Here is a tiny trained network, its code and every weight. The questions are about switching its units off for an input and a class, where a switched-off unit gives its printed mean instead of its output.

import numpy as np


def w(rows, s, z=0):
    codes = np.array(rows[::2]) - 128.0
    scale = np.full(codes.shape[1], s)
    scale[-1] = z or s
    return codes * scale


def norm(h):
    return h / np.sqrt((h * h).mean(-1, keepdims=True) + 1e-5)


def f(y):
    return y / 2 * (1 + np.tanh(0.7978845608 * (y + 0.044715 * y**3)))


def log_softmax(a):
    a = a - a.max(-1, keepdims=True)
    return a - np.log(np.exp(a).sum(-1, keepdims=True))


def net(x, mask):
    res = np.array(x, float).reshape(1, 8) / 4 @ E
    u = 0
    for l in range(4):
        y = f(norm(res) @ A[l][:, :-1].T + A[l][:, -1])
        res = res + np.where(mask[u : u + 4], y, B[l][:, -1]) @ B[l][:, :-1]
        u += 4
    return log_softmax(norm(res)[-1] @ U[:, :-1].T + U[:, -1])


A, B = {}, {}
E = w([
[124,131,115,131,129,124,124,129],'x0',
[138,125,131,111,135,126,138,133],'x1',
[122,131,134,141,117,133,121,121],'x2',
[105,64,48,146,120,174,202,100],'x3',
[166,144,89,153,1,153,219,200],'x4',
[129,109,119,128,134,115,122,142],'x5',
[75,131,158,43,29,129,101,184],'x6',
[123,113,114,136,127,117,116,138],'x7',
],0.0087)
A[0] = w([
[43,96,99,159,179,122,120,2,78],'0.n1',
[16,67,97,7,88,207,90,63,4],'0.n2',
[218,201,173,230,121,162,113,232,158],'0.n3',
[149,97,160,151,157,12,101,38,97],'0.n4',
],0.006,0.003)
B[0] = w([
[174,83,116,60,135,128,132,139,253],'0.n1',
[126,120,187,165,171,131,142,253,231],'0.n2',
[168,104,114,149,152,136,123,184,246],'0.n3',
[117,123,174,160,90,105,136,105,217],'0.n4',
],0.017,0.0034)
A[1] = w([
[2,168,141,119,86,136,144,130,178],'1.n1',
[37,55,107,101,196,179,106,104,63],'1.n2',
[132,172,137,66,158,144,188,142,92],'1.n3',
[91,55,113,129,108,180,209,118,250],'1.n4',
],0.009,0.0018)
B[1] = w([
[62,41,130,2,137,171,145,186,169],'1.n1',
[180,114,221,64,165,240,176,213,179],'1.n2',
[125,43,131,186,90,117,63,116,141],'1.n3',
[103,97,115,170,119,79,169,30,252],'1.n4',
],0.0084,0.0047)
A[2] = w([
[86,128,171,61,174,145,56,144,123],'2.n1',
[10,138,125,142,61,88,168,153,2],'2.n2',
[126,157,151,166,111,146,86,37,46],'2.n3',
[94,147,103,85,1,138,134,195,43],'2.n4',
],0.0091,0.0031)
B[2] = w([
[74,168,2,197,41,105,164,118,239],'2.n1',
[153,68,146,57,159,188,197,58,186],'2.n2',
[208,86,74,130,159,127,94,161,134],'2.n3',
[244,143,213,17,171,156,17,101,255],'2.n4',
],0.0081,0.005)
A[3] = w([
[88,181,137,50,71,100,67,178,174],'3.n1',
[169,109,133,213,166,137,108,193,99],'3.n2',
[68,167,79,134,126,124,133,2,2],'3.n3',
[202,104,166,136,141,22,51,101,94],'3.n4',
],0.0081,0.0029)
B[3] = w([
[35,182,75,205,209,86,127,23,253],'3.n1',
[65,164,114,68,154,121,165,222,229],'3.n2',
[149,186,164,146,125,125,98,255,146],'3.n3',
[132,205,188,71,56,217,57,98,253],'3.n4',
],0.0098,0.0042)
U = w([
[159,203,172,63,113,165,54,114,95],'0',
[139,114,153,154,156,140,168,245,252],'1',
[153,14,151,59,132,158,178,78,76],'2',
[159,109,55,250,82,94,186,92,72],'3',
[25,156,101,183,131,78,97,96,117],'4',
],0.016,0.0032)

Each question gives the input, the list of numbers given to net, and the class t.
The units are the neurons (one row each of A and B). Each row of codes is followed by its name. A weight is (code - 128) times the scale printed after its matrix; where a second scale follows, it is the last column's (A, B and U).
mask holds one flag per neuron, layer by layer. A switched-off neuron (its flag False) gives its mean, the last column of its row in B, instead of its output. The means were averaged over made-up inputs and are rounded, as every weight is.
A unit's drop is (log p(t) with every unit on - log p(t) with that unit switched off) / (log p(t) with every unit on - log p(t) with every unit switched off).
The circuit of an input: a set's keep is (log p(t) with only the set's units on - log p(t) with every unit switched off) / (log p(t) with every unit on - log p(t) with every unit switched off). Starting from the 12 units with the biggest drops (on a tie, the unit counted first), units are removed one at a time, each time the one whose removal leaves the highest keep (on an exact tie, the one counted first), for as long as the keep stays at least 0.8.
units of the circuit, in order: the units of the circuit, biggest drop first
top k neurons: the k neurons with the biggest drops, biggest first
top k neurons in layer l: the k neurons of layer l with the biggest drops, biggest first
drop of u: that unit's drop, to one decimal
input [1,1,6,1,1,8,7,0], class 2: units of the circuit, in order -> 2.n2
input [-3,3,-2,-8,1,-7,-7,-4], class 1: top 2 neurons in layer 1 -> 1.n4, 1.n3
input [4,5,0,2,1,1,-5,5], class 3: top 2 neurons -> 2.n4, 0.n2
input [-2,-6,-4,1,1,6,5,6], class 2: top 3 neurons -> 2.n2, 0.n3, 3.n4
input [-1,2,-6,3,5,7,7,7], class 2: units of the circuit, in order -> 2.n2, 1.n4
input [1,0,-7,-5,0,5,-7,8], class 0: top 2 neurons -> 3.n4, 0.n2
input [3,2,0,-5,4,8,2,7], class 0: top 2 neurons -> 0.n2, 2.n4
input [-8,3,7,1,6,3,-2,1], class 3: top 3 neurons in layer 1 -> 1.n4, 1.n2, 1.n1
input [-1,0,-8,1,7,6,3,-4], class 2: top 3 neurons -> 2.n2, 1.n4, 0.n1
input [1,-2,-1,1,1,0,-3,-6], class 3: top 2 neurons -> 2.n4, 0.n2
input [-1,-1,4,-8,0,3,3,6], class 4: top 2 neurons -> 3.n1, 2.n1
input [0,6,8,0,-4,-3,1,-7], class 4: top 2 neurons -> 2.n1, 0.n3
input [7,6,-6,-1,-3,2,-5,-5], class 0: top 2 neurons -> 3.n4, 0.n4
input [-3,6,3,6,-4,-6,4,-2], class 1: units of the circuit, in order -> 0.n2
input [-7,7,4,1,7,7,-1,-6], class 3: top 2 neurons -> 0.n2, 1.n4
input [-6,3,-8,-3,5,-3,2,2], class 0: top 2 neurons -> 2.n4, 0.n2
input [4,-7,-4,-1,-3,6,-4,5], class 0: top 2 neurons -> 0.n4, 3.n4
input [-2,6,-2,0,-3,3,5,-1], class 4: top 2 neurons in layer 0 -> 0.n3, 0.n1
input [-5,-8,0,2,-4,-5,5,2], class 1: drop of 0.n2 -> 0.5
input [2,0,-2,-3,7,6,4,-1], class 0: units of the circuit, in order -> 2.n4
input [-4,3,-5,6,1,5,-4,2], class 3: drop of 2.n4 -> 1.4
input [4,-8,7,-5,-7,4,6,-5], class 4: drop of 2.n2 -> 0.0
input [8,7,-7,8,-5,4,1,2], class 1: drop of 1.n2 -> 0.1
